Here is a tiny trained network, its code and every weight. The questions are about switching its units off for an input and a class, where a switched-off unit gives its printed mean instead of its output.

import numpy as np


def w(rows, s, z=0):
    codes = np.array(rows[::2]) - 128.0
    scale = np.full(codes.shape[1], s)
    scale[-1] = z or s
    return codes * scale


def f(y):
    return y / 2 * (1 + np.tanh(0.7978845608 * (y + 0.044715 * y**3)))


def log_softmax(a):
    a = a - a.max(-1, keepdims=True)
    return a - np.log(np.exp(a).sum(-1, keepdims=True))


def net(x, mask):
    res = np.array(x, float).reshape(1, 4) / 4 @ E
    y = f(res @ A[0][:, :-1].T + A[0][:, -1])
    res = res + np.where(mask, y, B[0][:, -1]) @ B[0][:, :-1]
    return log_softmax(res[-1] @ U[:, :-1].T + U[:, -1])


A, B = {}, {}
E = w([
[189,66,102,154,157,165,71,197,162,201],'x0',
[167,157,182,92,233,146,116,198,56,56],'x1',
[77,79,69,180,170,67,103,123,38,74],'x2',
[133,245,149,180,102,114,25,166,108,185],'x3',
],0.011)
A[0] = w([
[115,61,97,90,135,214,174,107,103,124,133],'neuron 0',
[145,84,146,121,189,176,152,48,167,93,102],'neuron 1',
[110,55,72,58,169,106,146,92,100,136,113],'neuron 2',
[164,153,12,93,118,98,108,43,173,142,82],'neuron 3',
[56,158,111,77,109,147,180,67,94,108,155],'neuron 4',
[96,73,92,180,141,76,141,153,87,85,141],'neuron 5',
[145,164,137,88,110,77,123,59,123,74,51],'neuron 6',
[145,59,53,184,166,51,92,149,74,148,133],'neuron 7',
[185,157,167,40,174,148,201,181,67,100,174],'neuron 8',
[90,186,182,93,120,150,169,6,67,130,121],'neuron 9',
[178,131,116,145,38,130,162,66,164,164,115],'neuron 10',
[133,149,186,80,160,113,127,176,104,64,100],'neuron 11',
[86,174,132,108,206,199,151,160,89,71,101],'neuron 12',
[169,155,169,118,174,155,132,136,69,93,108],'neuron 13',
[68,139,83,129,60,69,178,16,108,196,118],'neuron 14',
[125,118,182,119,204,133,92,141,142,117,2],'neuron 15',
[71,176,149,106,95,113,184,108,108,56,96],'neuron 16',
[181,66,94,122,156,140,122,190,141,157,97],'neuron 17',
[39,155,154,109,115,163,124,96,126,83,79],'neuron 18',
[144,146,163,95,111,127,129,167,202,153,127],'neuron 19',
[147,116,215,72,217,140,109,132,129,103,140],'neuron 20',
[195,10,34,139,129,208,87,223,155,175,119],'neuron 21',
[119,94,119,104,160,160,181,85,143,102,119],'neuron 22',
[156,197,181,58,67,154,161,149,151,172,56],'neuron 23',
[149,46,188,147,127,117,130,81,191,86,66],'neuron 24',
[104,82,79,197,119,67,110,139,56,84,109],'neuron 25',
[126,109,97,60,114,78,112,63,194,206,97],'neuron 26',
[117,73,116,40,118,128,179,125,89,149,109],'neuron 27',
[146,59,55,78,104,119,192,113,136,130,83],'neuron 28',
[226,156,159,55,164,220,155,96,196,151,184],'neuron 29',
[126,46,169,94,155,145,176,135,117,95,78],'neuron 30',
[151,168,112,95,167,131,153,159,107,107,126],'neuron 31',
[102,130,7,216,113,94,149,102,175,124,75],'neuron 32',
[71,124,64,116,40,169,162,73,107,185,140],'neuron 33',
[102,254,142,233,97,94,55,135,98,152,101],'neuron 34',
[135,132,123,42,188,87,104,159,128,96,95],'neuron 35',
[172,132,162,43,91,177,176,150,218,121,92],'neuron 36',
],0.0075,0.0044)
B[0] = w([
[170,161,145,65,63,104,55,153,47,160,174],'neuron 0',
[164,161,143,97,70,83,41,155,100,152,165],'neuron 1',
[128,172,151,77,99,94,111,126,105,186,175],'neuron 2',
[141,167,79,152,113,171,149,170,173,144,165],'neuron 3',
[141,125,145,152,127,152,156,105,83,150,199],'neuron 4',
[49,121,156,79,174,64,153,113,168,100,194],'neuron 5',
[219,154,89,114,179,178,177,75,105,110,162],'neuron 6',
[84,143,196,60,183,114,212,99,131,77,203],'neuron 7',
[82,96,71,155,110,155,113,164,123,157,214],'neuron 8',
[199,94,130,176,177,131,178,45,64,129,205],'neuron 9',
[86,160,104,142,125,158,153,154,153,135,193],'neuron 10',
[104,149,76,130,82,181,161,157,168,147,185],'neuron 11',
[110,141,120,154,131,166,118,158,168,166,189],'neuron 12',
[123,160,74,156,73,161,152,170,151,182,181],'neuron 13',
[114,114,113,153,112,163,173,154,145,144,227],'neuron 14',
[165,195,90,119,133,127,167,144,148,160,143],'neuron 15',
[192,115,116,174,199,163,155,64,86,133,198],'neuron 16',
[173,120,68,150,169,145,127,70,85,172,170],'neuron 17',
[185,133,115,137,166,156,170,97,72,108,163],'neuron 18',
[100,164,194,110,172,82,167,98,109,108,169],'neuron 19',
[87,136,84,164,123,165,163,159,158,165,189],'neuron 20',
[209,103,98,154,181,182,188,2,78,151,223],'neuron 21',
[158,183,137,133,79,110,54,145,84,143,169],'neuron 22',
[103,177,170,82,177,84,152,110,154,73,184],'neuron 23',
[169,181,157,110,116,104,101,189,136,170,151],'neuron 24',
[53,180,155,74,210,66,219,140,156,73,208],'neuron 25',
[106,153,117,152,148,146,158,170,124,161,179],'neuron 26',
[153,168,137,103,94,108,67,126,120,158,162],'neuron 27',
[160,190,146,109,57,108,116,159,121,167,176],'neuron 28',
[52,106,191,76,193,102,149,103,134,100,214],'neuron 29',
[167,182,149,101,107,110,72,167,116,162,172],'neuron 30',
[115,133,110,140,99,187,112,149,152,113,159],'neuron 31',
[96,190,103,142,112,154,170,187,194,136,188],'neuron 32',
[92,119,111,138,107,191,136,205,158,173,204],'neuron 33',
[180,211,172,84,57,58,48,133,59,216,250],'neuron 34',
[85,148,112,145,125,135,161,214,199,163,162],'neuron 35',
[71,182,176,44,172,73,205,140,132,33,195],'neuron 36',
],0.0074,0.012)
U = w([
[56,151,180,96,173,58,171,116,141,94,96],'0',
[95,143,70,182,86,214,143,197,171,174,109],'1',
[195,166,164,115,46,58,50,148,63,180,101],'2',
[210,126,109,178,168,192,161,10,67,153,97],'3',
[74,97,157,149,102,134,120,101,100,142,250],'4',
[181,59,126,191,82,100,32,118,219,43,68],'5',
[174,66,127,180,64,135,44,114,190,28,71],'6',
[174,32,149,181,71,96,77,146,182,45,70],'7',
],0.011,0.019)

Each question gives the input, the list of numbers given to net, and the class t.
The units are the neurons (one row each of A and B). Each row of codes is followed by its name. A weight is (code - 128) times the scale printed after its matrix; where a second scale follows, it is the last column's (A, B and U).
mask holds one flag per neuron, in row order. A switched-off neuron (its flag False) gives its mean, the last column of its row in B, instead of its output. The means were averaged over made-up inputs and are rounded, as every weight is.
A unit's drop is (log p(t) with every unit on - log p(t) with that unit switched off) / (log p(t) with every unit on - log p(t) with every unit switched off).
The circuit of an input: a set's keep is (log p(t) with only the set's units on - log p(t) with every unit switched off) / (log p(t) with every unit on - log p(t) with every unit switched off). Starting from the 12 units with the biggest drops (on a tie, the unit counted first), units are removed one at a time, each time the one whose removal leaves the highest keep (on an exact tie, the one counted first), for as long as the keep stays at least 0.8.
units of the circuit, in order: the units of the circuit, biggest drop first
top k neurons: the k neurons with the biggest drops, biggest first
drop of u: that unit's drop, to one decimal
input [-8,7,5,2], class 3: units of the circuit, in order -> (neuron 16)
input [-1,3,2,-2], class 4: top 4 neurons -> (neuron 33; neuron 32; neuron 14; neuron 3)
input [3,7,-7,5], class 0: top 3 neurons -> (neuron 29; neuron 23; neuron 19)
input [6,-8,8,6], class 0: top 2 neurons -> (neuron 7; neuron 25)
input [-8,-7,1,7], class 3: top 4 neurons -> (neuron 9; neuron 16; neuron 6; neuron 18)
input [7,8,-1,-8], class 1: top 2 neurons -> (neuron 20; neuron 34)
input [-8,-5,7,-4], class 3: top 4 neurons -> (neuron 16; neuron 9; neuron 6; neuron 4)
input [7,7,4,-6], class 1: top 3 neurons -> (neuron 35; neuron 20; neuron 8)
input [-2,7,0,-8], class 2: top 3 neurons -> (neuron 0; neuron 1; neuron 30)
input [8,0,-6,-8], class 2: top 3 neurons -> (neuron 0; neuron 1; neuron 28)
input [-5,4,-4,3], class 3: top 2 neurons -> (neuron 9; neuron 25)
input [7,8,8,7], class 0: top 2 neurons -> (neuron 7; neuron 25)
input [-8,-5,-7,2], class 3: top 2 neurons -> (neuron 9; neuron 16)
input [2,7,6,-7], class 1: top neuron -> (neuron 34)
input [7,-6,4,-4], class 3: top 2 neurons -> (neuron 21; neuron 17)
input [7,-2,-1,7], class 2: top 3 neurons -> (neuron 34; neuron 9; neuron 16)
input [0,-3,0,4], class 2: drop of neuron 8 -> 0.1
input [2,-6,6,-8], class 2: drop of neuron 0 -> 0.2
input [6,4,-2,4], class 3: drop of neuron 21 -> 0.3
input [1,-6,6,-1], class 0: units of the circuit, in order -> (neuron 25)
input [-7,7,0,3], class 1: drop of neuron 11 -> 0.2
